Look-ups in named tables: a row name and a column name give one cell, copied from the table.

migini:
columns: sobaki, sisuluv, saf, mevuru
vugas: [289, 205, -101, -289]
dur: [-434, -151, 85, -45]
sil: [-173, -363, -253, 65]
dedut: [-362, -203, 17, 1]
nid: [57, -321, -298, 71]
lelobug: [600, 45, -143, -37]
kos: [451, -125, -369, -43]
tebibil: [-332, -331, 140, 237]
nes: [45, -502, -420, 194]
ges: [-50, 149, -124, -376]
gev: [-623, -187, -11, -131]
duzuv: [-336, -165, -157, -147]

What is the saf of kos in migini?
-369
What is the mevuru of lelobug in migini?
-37
What is the saf of ges in migini?
-124
What is the sisuluv of nid in migini?
-321
What is the mevuru of vugas in migini?
-289
What is the sisuluv of dur in migini?
-151
What is the sobaki of gev in migini?
-623
What is the saf of dedut in migini?
17
What is the mevuru of tebibil in migini?
237
What is the sobaki of kos in migini?
451
What is the sisuluv of sil in migini?
-363
What is the sobaki of duzuv in migini?
-336

repa =
,putim,supod
tir,8937,6345
fif,1805,8227
fizu,2191,8718
lapitev,8298,5042
suv,7974,4899

supod of tir: 6345
supod of suv: 4899
supod of fizu: 8718
putim of lapitev: 8298
putim of fif: 1805
putim of tir: 8937
supod of fif: 8227
putim of fizu: 2191
putim of suv: 7974
supod of lapitev: 5042

tilaz:
|  | sisig | dor | sul | pesapoz | ludal | ropudoz | diba | sopafem | sovit |
|---|---|---|---|---|---|---|---|---|---|
| fik | 50183 | 59479 | 56462 | 20832 | 17446 | 52435 | 50840 | 19960 | 19617 |
| kenas | 12562 | 21846 | 13424 | 65552 | 40829 | 13469 | 11545 | 35690 | 66244 |
| ligod | 46786 | 40209 | 41569 | 29708 | 35386 | 15639 | 23312 | 28877 | 31462 |
| zoz | 77718 | 72806 | 77495 | 3657 | 7183 | 34351 | 35471 | 788 | 2368 |
| gasan | 51681 | 28560 | 39152 | 28779 | 48783 | 11702 | 23204 | 41990 | 31657 |
| dupu | 57165 | 62233 | 60374 | 20130 | 18265 | 41287 | 31516 | 12979 | 17863 |

pesapoz of zoz = 3657
sisig of ligod = 46786
sovit of gasan = 31657
dor of gasan = 28560
sisig of zoz = 77718
sovit of fik = 19617
ludal of kenas = 40829
sisig of kenas = 12562
ludal of gasan = 48783
dor of dupu = 62233
pesapoz of fik = 20832
sopafem of ligod = 28877
ropudoz of ligod = 15639

vap =
columns: diz, pubosut, kudesin, sufo, vod
lifatuv: [71, 447, 222, 395, 827]
tadide: [605, 612, 595, 120, 131]
kog: [839, 484, 701, 638, 136]
tubituv: [479, 564, 532, 42, 234]
tif: [285, 387, 311, 797, 739]

What is the vod of lifatuv in vap? 827
What is the vod of tadide in vap? 131
What is the sufo of kog in vap? 638
What is the pubosut of kog in vap? 484
What is the pubosut of tadide in vap? 612
What is the pubosut of lifatuv in vap? 447
What is the kudesin of kog in vap? 701
What is the sufo of lifatuv in vap? 395
What is the kudesin of tubituv in vap? 532
What is the sufo of tif in vap? 797
What is the sufo of tadide in vap? 120
What is the diz of lifatuv in vap? 71
What is the diz of tadide in vap? 605
What is the diz of tubituv in vap? 479
What is the vod of kog in vap? 136
What is the kudesin of tadide in vap? 595
What is the vod of tubituv in vap? 234

kituge:
|  | nenil | vada | firezav | zefoz |
|---|---|---|---|---|
| vuzu | 0.43 | 0.31 | 0.49 | 0.27 |
| masal | 0.49 | 0.28 | 0.55 | 0.72 |
| zolefam | 0.72 | 0.26 | 0.49 | 0.36 |
| gazitod | 0.52 | 0.74 | 0.51 | 0.68 |
| pureto | 0.93 | 0.50 | 0.56 | 0.70 |
| pasapi | 0.67 | 0.56 | 0.55 | 0.76 |
| zizeti | 0.78 | 0.48 | 0.57 | 0.24 |
| bazoro | 0.69 | 0.31 | 0.47 | 0.58 |
| zimufi | 0.28 | 0.50 | 0.54 | 0.46 |
| lupepil | 0.52 | 0.65 | 0.46 | 0.57 |
| dimu | 0.59 | 0.33 | 0.60 | 0.55 |
| fif | 0.37 | 0.39 | 0.39 | 0.64 |
| ririkop | 0.70 | 0.47 | 0.48 | 0.45 |
| dapeb | 0.59 | 0.38 | 0.36 | 0.61 |

firezav of fif: 0.39
firezav of gazitod: 0.51
zefoz of pasapi: 0.76
zefoz of gazitod: 0.68
vada of vuzu: 0.31
zefoz of dapeb: 0.61
zefoz of ririkop: 0.45
firezav of vuzu: 0.49
firezav of dapeb: 0.36
vada of pasapi: 0.56
zefoz of bazoro: 0.58
Which row has the largest nenil? pureto

